Below are the code and all the weights of a small trained network. Each question names an input and a class and asks about switching units off, where a switched-off unit gives its printed mean instead of its output.

import numpy as np


def w(rows, s, z=0):
    codes = np.array(rows[::2]) - 128.0
    scale = np.full(codes.shape[1], s)
    scale[-1] = z or s
    return codes * scale


def f(y):
    return y / 2 * (1 + np.tanh(0.7978845608 * (y + 0.044715 * y**3)))


def log_softmax(a):
    a = a - a.max(-1, keepdims=True)
    return a - np.log(np.exp(a).sum(-1, keepdims=True))


def net(x, mask):
    res = np.array(x, float).reshape(1, 7) / 4 @ E
    y = f(res @ A[0][:, :-1].T + A[0][:, -1])
    res = res + np.where(mask, y, B[0][:, -1]) @ B[0][:, :-1]
    return log_softmax(res[-1] @ U[:, :-1].T + U[:, -1])


A, B = {}, {}
E = w([
[70,242,126,199,93,85,113,60],'x0',
[224,160,186,102,97,159,147,124],'x1',
[152,186,124,188,128,138,159,80],'x2',
[30,194,163,184,105,157,120,175],'x3',
[254,168,69,129,177,86,111,67],'x4',
[151,165,176,102,120,111,228,148],'x5',
[115,40,128,92,6,8,76,60],'x6',
],0.0079)
A[0] = w([
[107,152,178,110,136,215,183,247,221],'n1',
[242,116,106,123,161,108,136,106,86],'n2',
[184,250,141,156,122,134,151,62,208],'n3',
[34,42,119,123,100,78,102,115,214],'n4',
[85,132,171,94,165,185,166,178,134],'n5',
[174,40,142,56,47,55,150,95,138],'n6',
[190,79,87,46,165,93,125,104,253],'n7',
],0.013,0.0026)
B[0] = w([
[64,147,145,28,113,177,242,95,253],'n1',
[189,173,83,73,189,124,133,142,218],'n2',
[140,247,144,203,105,136,127,120,245],'n3',
[71,14,102,179,101,118,47,129,230],'n4',
[65,130,151,90,101,122,173,130,204],'n5',
[183,101,233,113,59,93,136,148,242],'n6',
[227,103,110,98,194,124,114,141,236],'n7',
],0.016,0.015)
U = w([
[24,55,21,184,180,125,95,122,107],'0',
[127,255,161,248,149,115,166,75,241],'1',
[212,139,126,57,250,97,152,164,1],'2',
[119,42,239,126,107,62,107,154,55],'3',
[63,143,182,32,172,169,247,127,225],'4',
],0.0071,0.00093)

Each question gives the input, the list of numbers given to net, and the class t.
The units are the neurons (one row each of A and B). Each row of codes is followed by its name. A weight is (code - 128) times the scale printed after its matrix; where a second scale follows, it is the last column's (A, B and U).
mask holds one flag per neuron, in row order. A switched-off neuron (its flag False) gives its mean, the last column of its row in B, instead of its output. The means were averaged over made-up inputs and are rounded, as every weight is.
A unit's drop is (log p(t) with every unit on - log p(t) with that unit switched off) / (log p(t) with every unit on - log p(t) with every unit switched off).
The circuit of an input: a set's keep is (log p(t) with only the set's units on - log p(t) with every unit switched off) / (log p(t) with every unit on - log p(t) with every unit switched off). Starting from all 7 units, units are removed one at a time, each time the one whose removal leaves the highest keep (on an exact tie, the one counted first), for as long as the keep stays at least 0.8.
units of the circuit, in order: the units of the circuit, biggest drop first
k most important neurons: the k neurons with the biggest drops, biggest first
drop when u is switched off: that unit's drop, to one decimal
input [-6,-1,6,0,0,0,2], class 2: units of the circuit, in order => n4; n1
input [-5,2,-2,1,4,-1,4], class 2: units of the circuit, in order => n7
input [-6,-3,6,-7,-2,8,5], class 3: 2 most important neurons => n6; n1
input [-4,8,-5,-7,-6,-8,-2], class 2: 2 most important neurons => n7; n4
input [4,-4,-5,-6,-1,-1,-4], class 0: units of the circuit, in order => n6; n1
input [-1,-1,4,5,2,-3,2], class 0: 2 most important neurons => n6; n3
input [5,-8,-6,7,6,-3,-3], class 0: 2 most important neurons => n6; n3
input [-2,2,-5,-4,0,-7,0], class 2: 2 most important neurons => n7; n5
input [-8,-5,0,-2,-1,3,2], class 3: drop when n6 is switched off => 0.1
input [7,-5,-8,2,0,-6,6], class 0: drop when n4 is switched off => 1.2
input [1,-2,7,0,3,-1,-4], class 1: drop when n2 is switched off => 0.0
input [6,-3,-5,1,2,-8,-4], class 0: drop when n6 is switched off => 0.4
